Below are the code and all the weights of a small trained network. Each question names an input and a target symbol and asks about switching units off, where a switched-off unit gives its printed mean instead of its output.

import numpy as np


def w(rows, s, z=0):
    codes = np.array(rows[::2]) - 128.0
    scale = np.full(codes.shape[1], s)
    scale[-1] = z or s
    return codes * scale


def f(y):
    return np.maximum(y, 0)


def softmax(a):
    e = np.exp(a - a.max(-1, keepdims=True))
    return e / e.sum(-1, keepdims=True)


def log_softmax(a):
    a = a - a.max(-1, keepdims=True)
    return a - np.log(np.exp(a).sum(-1, keepdims=True))


def net(x, mask):
    ids = ['ΓΔΛΦΩαβζηθμτψ'.index(c) for c in x.split()]
    T = len(ids)
    res = E[ids] + P[:T]
    u = 0
    for l in range(3):
        r = res
        for j in range(3):
            rows = slice(2 * j, 2 * j + 2)
            q, k, v = (r @ M[l][rows].T for M in (Q, K, V))
            z = softmax(np.where(np.tri(T) > 0, q @ k.T / 2**0.5, -1e9)) @ v
            o = O[l][rows]
            res = res + np.where(mask[u + j], z, o[:, -1]) @ o[:, :-1]
        u += 3
        y = f(res @ A[l][:, :-1].T + A[l][:, -1])
        res = res + np.where(mask[u : u + 8], y, B[l][:, -1]) @ B[l][:, :-1]
        u += 8
    return log_softmax(res[-1] @ U[:, :-1].T + U[:, -1])


Q, K, V, O, A, B = {}, {}, {}, {}, {}, {}
E = w([
[102,61,118,167,174,137,137,131,125],'Γ',
[156,75,113,95,105,86,115,123,104],'Δ',
[46,121,152,132,115,86,183,145,197],'Λ',
[164,105,147,149,145,88,131,103,159],'Φ',
[95,164,141,175,215,148,140,134,202],'Ω',
[174,183,82,117,161,128,132,109,144],'α',
[102,118,185,97,52,232,83,113,148],'β',
[128,140,69,77,89,76,150,102,144],'ζ',
[154,109,75,127,181,137,108,125,115],'η',
[112,228,128,106,110,77,178,90,235],'θ',
[72,70,89,134,105,91,171,129,129],'μ',
[94,145,253,84,170,107,96,126,181],'τ',
[67,148,64,52,178,152,101,138,156],'ψ',
],0.0047)
P = w([
[134,145,131,120,117,134,147,137,136],'0',
[26,45,137,138,186,119,139,97,116],'1',
[68,94,129,119,181,120,124,92,189],'2',
[120,95,116,99,186,111,106,94,225],'3',
[168,74,101,95,190,100,83,72,237],'4',
[211,51,115,104,219,75,80,76,254],'5',
],0.0044)
Q[0] = w([
[129,101,133,170,123,75,133,122,72],'0.h1',
[30,134,119,146,124,130,165,122,100],'0.h1',
[97,161,98,120,118,134,157,119,97],'0.h2',
[76,43,180,94,168,181,67,81,253],'0.h2',
[99,139,129,116,150,159,122,116,136],'0.h3',
[118,89,144,97,155,174,78,60,220],'0.h3',
],0.041)
K[0] = w([
[186,118,84,100,160,96,90,112,253],'0.h1',
[115,58,43,171,172,23,168,88,127],'0.h1',
[124,95,172,157,141,106,134,122,195],'0.h2',
[209,241,175,125,132,125,167,216,54],'0.h2',
[137,135,142,176,91,118,168,128,118],'0.h3',
[178,200,162,143,110,116,176,229,43],'0.h3',
],0.028)
V[0] = w([
[150,197,139,155,221,2,208,195,62],'0.h1',
[108,107,121,131,88,184,80,100,158],'0.h1',
[156,133,174,144,150,116,109,117,156],'0.h2',
[102,135,79,118,96,138,131,135,115],'0.h2',
[90,120,111,35,97,130,126,126,61],'0.h3',
[145,115,155,108,15,78,110,106,136],'0.h3',
],0.0083)
O[0] = w([
[83,174,158,138,99,170,184,78,2,8],'0.h1',
[136,110,116,140,125,120,99,137,159,180],'0.h1',
[149,125,154,123,145,105,135,108,155,148],'0.h2',
[110,125,115,129,105,146,122,161,101,117],'0.h2',
[95,122,118,78,97,106,94,142,88,99],'0.h3',
[144,119,146,103,59,89,154,113,125,137],'0.h3',
],0.0054,0.0018)
A[0] = w([
[128,118,184,188,85,98,101,158,40,41],'0.n1',
[199,144,139,150,112,119,68,145,54,3],'0.n2',
[150,170,171,194,113,61,108,129,52,22],'0.n3',
[99,195,126,173,70,122,52,163,16,50],'0.n4',
[135,157,145,164,108,99,109,137,66,87],'0.n5',
[135,228,143,190,98,91,64,142,50,23],'0.n6',
[133,185,146,251,72,101,63,124,14,60],'0.n7',
[176,194,182,213,152,147,6,154,38,49],'0.n8',
],0.015,0.0034)
B[0] = w([
[187,162,113,90,232,93,125,104,194,128],'0.n1',
[185,182,68,78,116,87,163,81,118,128],'0.n2',
[85,140,83,85,212,20,111,69,115,128],'0.n3',
[98,144,55,84,45,166,116,49,45,128],'0.n4',
[144,166,75,187,122,129,89,149,142,128],'0.n5',
[102,146,83,106,170,93,50,90,115,128],'0.n6',
[156,146,18,132,168,100,152,130,130,128],'0.n7',
[49,57,248,126,250,75,145,249,116,128],'0.n8',
],0.011)
Q[1] = w([
[113,117,126,113,138,147,127,112,183],'1.h1',
[113,67,96,123,193,114,128,74,173],'1.h1',
[167,219,124,174,103,94,170,159,2],'1.h2',
[75,56,134,115,208,144,113,82,214],'1.h2',
[104,77,131,88,206,102,119,80,186],'1.h3',
[67,51,117,102,173,174,115,101,232],'1.h3',
],0.055)
K[1] = w([
[151,177,143,160,98,175,153,151,64],'1.h1',
[206,183,155,99,92,145,153,254,123],'1.h1',
[163,130,75,112,186,56,150,160,147],'1.h2',
[157,158,115,115,65,231,103,131,118],'1.h2',
[125,159,155,124,78,202,206,202,138],'1.h3',
[202,89,129,123,56,200,30,151,175],'1.h3',
],0.035)
V[1] = w([
[157,255,131,100,127,127,129,103,167],'1.h1',
[8,136,144,137,123,135,166,148,194],'1.h1',
[87,131,67,150,98,136,170,128,47],'1.h2',
[113,134,43,45,119,144,103,142,135],'1.h2',
[97,123,129,152,208,203,94,117,97],'1.h3',
[96,104,201,101,58,146,104,122,66],'1.h3',
],0.03)
O[1] = w([
[146,88,89,206,139,95,254,211,170,236],'1.h1',
[174,70,190,39,171,168,191,132,63,176],'1.h1',
[209,60,183,179,117,70,89,86,161,2],'1.h2',
[168,109,102,73,137,63,59,242,161,134],'1.h2',
[99,222,85,98,211,58,130,142,54,99],'1.h3',
[76,155,91,39,91,193,131,240,128,104],'1.h3',
],0.011,0.0066)
A[1] = w([
[136,164,148,92,55,142,121,106,66,38],'1.n1',
[184,199,144,136,49,121,128,121,101,27],'1.n2',
[218,230,186,177,40,166,112,167,82,52],'1.n3',
[135,237,102,124,58,123,100,182,68,9],'1.n4',
[174,182,142,185,12,134,91,162,2,4],'1.n5',
[159,213,186,171,44,141,107,175,35,58],'1.n6',
[218,187,177,134,44,124,107,146,74,53],'1.n7',
[164,215,175,109,87,124,101,199,68,57],'1.n8',
],0.0096,0.0045)
B[1] = w([
[151,135,122,138,95,76,134,126,128,148],'1.n1',
[169,173,61,128,160,177,102,135,119,128],'1.n2',
[129,165,86,156,146,182,150,78,160,129],'1.n3',
[152,49,146,138,167,131,254,167,57,254],'1.n4',
[146,174,133,134,102,156,150,56,117,128],'1.n5',
[164,106,117,67,93,137,154,132,171,131],'1.n6',
[96,68,167,134,206,155,86,144,161,139],'1.n7',
[57,102,91,194,153,142,169,91,174,206],'1.n8',
],0.0073,0.0036)
Q[2] = w([
[181,65,131,161,127,142,180,123,122],'2.h1',
[128,153,157,191,69,145,148,1,125],'2.h1',
[61,161,93,102,127,128,119,221,107],'2.h2',
[182,92,118,153,191,75,67,83,143],'2.h2',
[207,79,194,111,156,83,185,140,82],'2.h3',
[66,131,104,95,149,177,122,195,168],'2.h3',
],0.034)
K[2] = w([
[89,95,142,163,180,93,102,91,170],'2.h1',
[212,34,157,128,132,100,46,133,104],'2.h1',
[50,151,108,138,107,180,136,171,57],'2.h2',
[129,52,184,142,113,21,113,101,192],'2.h2',
[109,72,169,157,160,122,87,46,252],'2.h3',
[116,134,48,105,97,217,110,139,72],'2.h3',
],0.033)
V[2] = w([
[142,174,88,47,30,42,184,76,122],'2.h1',
[179,87,57,148,103,147,112,100,137],'2.h1',
[64,58,181,186,11,84,128,190,3],'2.h2',
[33,53,140,131,112,108,152,147,69],'2.h2',
[122,144,105,139,114,117,108,103,139],'2.h3',
[93,71,146,179,105,155,58,175,96],'2.h3',
],0.0031)
O[2] = w([
[72,88,99,126,185,172,74,152,144,62],'2.h1',
[115,144,139,133,165,170,174,126,136,107],'2.h1',
[249,134,32,93,86,120,49,136,227,131],'2.h2',
[195,112,103,128,68,63,113,128,128,252],'2.h2',
[187,199,70,148,170,153,132,168,164,59],'2.h3',
[104,175,201,169,148,131,150,164,192,77],'2.h3',
],0.0011,0.0033)
A[2] = w([
[78,155,115,164,58,143,7,119,148,117],'2.n1',
[132,144,159,88,103,134,70,69,96,126],'2.n2',
[135,70,173,141,70,120,58,123,152,127],'2.n3',
[123,152,96,159,79,169,137,54,155,251],'2.n4',
[166,98,184,95,120,188,91,99,108,32],'2.n5',
[96,161,112,162,137,83,45,76,126,177],'2.n6',
[121,184,139,100,107,155,81,54,77,2],'2.n7',
[123,138,90,216,107,80,100,129,141,61],'2.n8',
],0.014,0.0037)
B[2] = w([
[194,81,84,46,75,99,233,40,138,147],'2.n1',
[132,200,179,120,157,177,82,154,125,150],'2.n2',
[149,221,58,189,187,198,106,118,120,227],'2.n3',
[36,67,110,138,169,103,52,94,165,254],'2.n4',
[96,114,177,35,74,60,120,89,112,185],'2.n5',
[123,67,70,189,52,142,68,169,5,178],'2.n6',
[205,52,222,126,185,183,183,187,174,137],'2.n7',
[110,223,201,110,77,107,159,148,181,244],'2.n8',
],0.012,0.0071)
U = w([
[22,179,93,80,130,210,191,204,85,236],'Γ',
[169,97,55,68,215,3,71,198,149,212],'Δ',
[176,171,88,199,164,182,82,150,177,146],'Λ',
[129,226,164,93,150,140,72,84,116,91],'Φ',
[133,84,196,58,80,87,157,71,124,28],'Ω',
[191,15,153,203,87,139,207,127,170,6],'α',
[168,166,151,196,220,94,180,27,54,75],'β',
[51,85,140,177,150,115,60,67,165,248],'ζ',
[136,195,203,158,102,81,154,123,203,78],'η',
[173,76,186,162,140,188,87,146,95,77],'θ',
[125,104,134,82,63,176,78,172,195,43],'μ',
[122,134,100,190,50,91,101,128,54,176],'τ',
[171,126,69,100,92,139,139,41,143,45],'ψ',
],0.003,0.0024)

Each question gives the input, a string of symbols that net reads in full, and the target symbol t.
The units are the heads (2 rows each of Q, K, V and O) and the neurons (one row each of A and B). Each row of codes is followed by its name. A weight is (code - 128) times the scale printed after its matrix; where a second scale follows, it is the last column's (O, A, B and U).
mask holds one flag per unit, layer by layer, with each layer's heads first. A switched-off unit (its flag False) gives its mean, the last column of its rows in O or B, instead of its output. The means were averaged over made-up inputs and are rounded, as every weight is.
A unit's drop is (log p(t) with every unit on - log p(t) with that unit switched off) / (log p(t) with every unit on - log p(t) with every unit switched off).
The circuit of an input: a set's keep is (log p(t) with only the set's units on - log p(t) with every unit switched off) / (log p(t) with every unit on - log p(t) with every unit switched off). Starting from the 12 units with the biggest drops (on a tie, the unit counted first), units are removed one at a time, each time the one whose removal leaves the highest keep (on an exact tie, the one counted first), for as long as the keep stays at least 0.8.
units of the circuit, in order: the units of the circuit, biggest drop first
top k neurons: the k neurons with the biggest drops, biggest first
top k neurons in layer l: the k neurons of layer l with the biggest drops, biggest first
which heads matter: for each layer, one digit per head in row order, 1 if its drop is at least 0.15 and else 0, layers parted by /
drop of u: that unit's drop, to one decimal
input Ω Ω Δ η τ ψ, target β: units of the circuit, in order => [1.h3, 0.h3]
input Λ Γ Φ μ, target Ω: which heads matter => 000 / 100 / 000
input Ω β α η τ β, target β: which heads matter => 001 / 101 / 000
input α η η θ, target η: units of the circuit, in order => [2.n8, 1.h1, 1.h3]
input Φ ψ ψ β Φ η, target Γ: which heads matter => 000 / 010 / 000
input Λ β Γ Φ, target Γ: which heads matter => 000 / 001 / 000
input η η α Γ, target τ: which heads matter => 000 / 101 / 000
input Ω β Λ, target Γ: units of the circuit, in order => [1.h3]
input η Φ Δ, target τ: units of the circuit, in order => [2.n6, 1.h1, 1.h3]
input ζ η α, target Λ: which heads matter => 000 / 011 / 000
input β Ω η μ, target Γ: which heads matter => 000 / 010 / 000
input Λ ψ Γ ζ β β, target Ω: which heads matter => 100 / 101 / 000
input Δ α η α α α, target ψ: top 2 neurons => [2.n1, 2.n3]
input α τ β η, target Γ: which heads matter => 000 / 011 / 000
input Γ η Ω μ Φ, target θ: top 2 neurons in layer 2 => [2.n7, 2.n6]
input ψ β Φ θ μ ζ, target Γ: top 2 neurons in layer 1 => [1.n8, 1.n4]
input Φ η Φ β θ, target Γ: units of the circuit, in order => [1.h2]
input ψ Φ β, target Γ: which heads matter => 000 / 001 / 000
input Γ Ω η τ Δ τ, target θ: top 3 neurons => [2.n7, 2.n6, 2.n2]
input ψ ψ μ β β Ω, target Δ: which heads matter => 101 / 011 / 000
input η β α, target Γ: which heads matter => 000 / 001 / 000
input Δ Φ η η Γ, target ψ: top 3 neurons => [2.n1, 2.n3, 1.n4]
input β Φ Δ, target Γ: which heads matter => 000 / 010 / 000
input α β Ω ζ α Δ, target Γ: which heads matter => 000 / 001 / 000
input μ ψ ζ, target Φ: which heads matter => 000 / 110 / 000
input η Φ α α, target τ: top 2 neurons => [2.n6, 1.n4]
input Λ θ α ζ, target Ω: top neuron => [2.n5]
input η α Λ τ ψ, target τ: top neuron => [2.n6]
input α ψ α η β τ, target Γ: drop of 1.h2 => 1.4
input ψ η Φ Φ ζ, target Δ: drop of 0.h3 => 0.1
